Below is a small trained network, with its code and all its weights. Each question gives an input and a class and asks what happens when units are switched off, that is, made to give their printed mean instead of their output.

import numpy as np


def w(rows, s, z=0):
    codes = np.array(rows[::2]) - 128.0
    scale = np.full(codes.shape[1], s)
    scale[-1] = z or s
    return codes * scale


def norm(h):
    return h / np.sqrt((h * h).mean(-1, keepdims=True) + 1e-5)


def f(y):
    return y / 2 * (1 + np.tanh(0.7978845608 * (y + 0.044715 * y**3)))


def log_softmax(a):
    a = a - a.max(-1, keepdims=True)
    return a - np.log(np.exp(a).sum(-1, keepdims=True))


def net(x, mask):
    res = np.array(x, float).reshape(1, 3) / 4 @ E
    u = 0
    for l in range(2):
        y = f(norm(res) @ A[l][:, :-1].T + A[l][:, -1])
        res = res + np.where(mask[u : u + 5], y, B[l][:, -1]) @ B[l][:, :-1]
        u += 5
    return log_softmax(norm(res)[-1] @ U[:, :-1].T + U[:, -1])


A, B = {}, {}
E = w([
[54,64,156,54,118,72,76,96],'x0',
[104,166,166,106,100,71,111,145],'x1',
[121,106,107,86,255,132,211,132],'x2',
],0.0071)
A[0] = w([
[154,154,114,181,95,98,120,183,44],'0.n1',
[88,42,172,94,121,96,107,81,148],'0.n2',
[90,164,202,87,171,69,120,128,156],'0.n3',
[167,3,129,109,115,167,94,104,2],'0.n4',
[145,161,169,173,47,115,63,137,99],'0.n5',
],0.0077,0.0026)
B[0] = w([
[124,150,126,64,108,122,145,49,168],'0.n1',
[66,198,94,154,125,136,159,122,212],'0.n2',
[107,141,114,87,181,117,125,168,191],'0.n3',
[110,80,113,183,64,26,74,171,151],'0.n4',
[164,166,85,140,207,244,101,117,253],'0.n5',
],0.011,0.006)
A[1] = w([
[172,66,105,90,167,194,144,145,195],'1.n1',
[74,165,115,93,127,115,163,2,249],'1.n2',
[220,141,191,30,108,65,208,159,63],'1.n3',
[185,44,184,108,189,127,171,104,129],'1.n4',
[154,154,102,95,94,173,96,21,17],'1.n5',
],0.0081,0.0011)
B[1] = w([
[60,57,133,116,134,28,105,108,247],'1.n1',
[210,137,64,8,150,163,156,46,207],'1.n2',
[182,10,125,154,119,120,169,149,162],'1.n3',
[136,67,188,225,188,191,174,255,175],'1.n4',
[225,159,219,124,71,120,15,141,252],'1.n5',
],0.0086,0.0043)
U = w([
[133,40,154,183,193,132,199,225,150],'0',
[202,199,153,139,106,227,45,86,139],'1',
[54,181,59,45,181,148,121,121,167],'2',
[94,72,94,158,31,48,133,133,100],'3',
[222,105,129,132,106,163,202,101,94],'4',
[103,121,255,103,64,117,186,95,1],'5',
],0.014,0.0087)

Each question gives the input, the list of numbers given to net, and the class t.
The units are the neurons (one row each of A and B). Each row of codes is followed by its name. A weight is (code - 128) times the scale printed after its matrix; where a second scale follows, it is the last column's (A, B and U).
mask holds one flag per neuron, layer by layer. A switched-off neuron (its flag False) gives its mean, the last column of its row in B, instead of its output. The means were averaged over made-up inputs and are rounded, as every weight is.
A unit's drop is (log p(t) with every unit on - log p(t) with that unit switched off) / (log p(t) with every unit on - log p(t) with every unit switched off).
The circuit of an input: a set's keep is (log p(t) with only the set's units on - log p(t) with every unit switched off) / (log p(t) with every unit on - log p(t) with every unit switched off). Starting from all 10 units, units are removed one at a time, each time the one whose removal leaves the highest keep (on an exact tie, the one counted first), for as long as the keep stays at least 0.8.
units of the circuit, in order: the units of the circuit, biggest drop first
top k neurons: the k neurons with the biggest drops, biggest first
k most important neurons of layer l: the k neurons of layer l with the biggest drops, biggest first
drop of u: that unit's drop, to one decimal
input [5,-7,1], class 3: units of the circuit, in order	(0.n4)
input [-8,8,6], class 0: top 2 neurons	(0.n2, 0.n5)
input [-4,6,3], class 0: 2 most important neurons of layer 0	(0.n5, 0.n2)
input [7,-7,-1], class 3: 2 most important neurons of layer 0	(0.n4, 0.n5)
input [-1,-4,0], class 0: top 2 neurons	(0.n2, 1.n5)
input [-7,4,1], class 4: top 2 neurons	(0.n5, 1.n3)
input [2,4,-2], class 2: 3 most important neurons of layer 0	(0.n3, 0.n1, 0.n2)
input [6,-3,-4], class 2: 2 most important neurons of layer 0	(0.n2, 0.n4)
input [0,7,-1], class 2: top 2 neurons	(0.n3, 1.n5)
input [-7,-6,5], class 0: drop of 1.n1	0.0
input [0,-5,-1], class 3: drop of 0.n4	0.3
input [-7,-6,3], class 0: drop of 0.n2	0.1
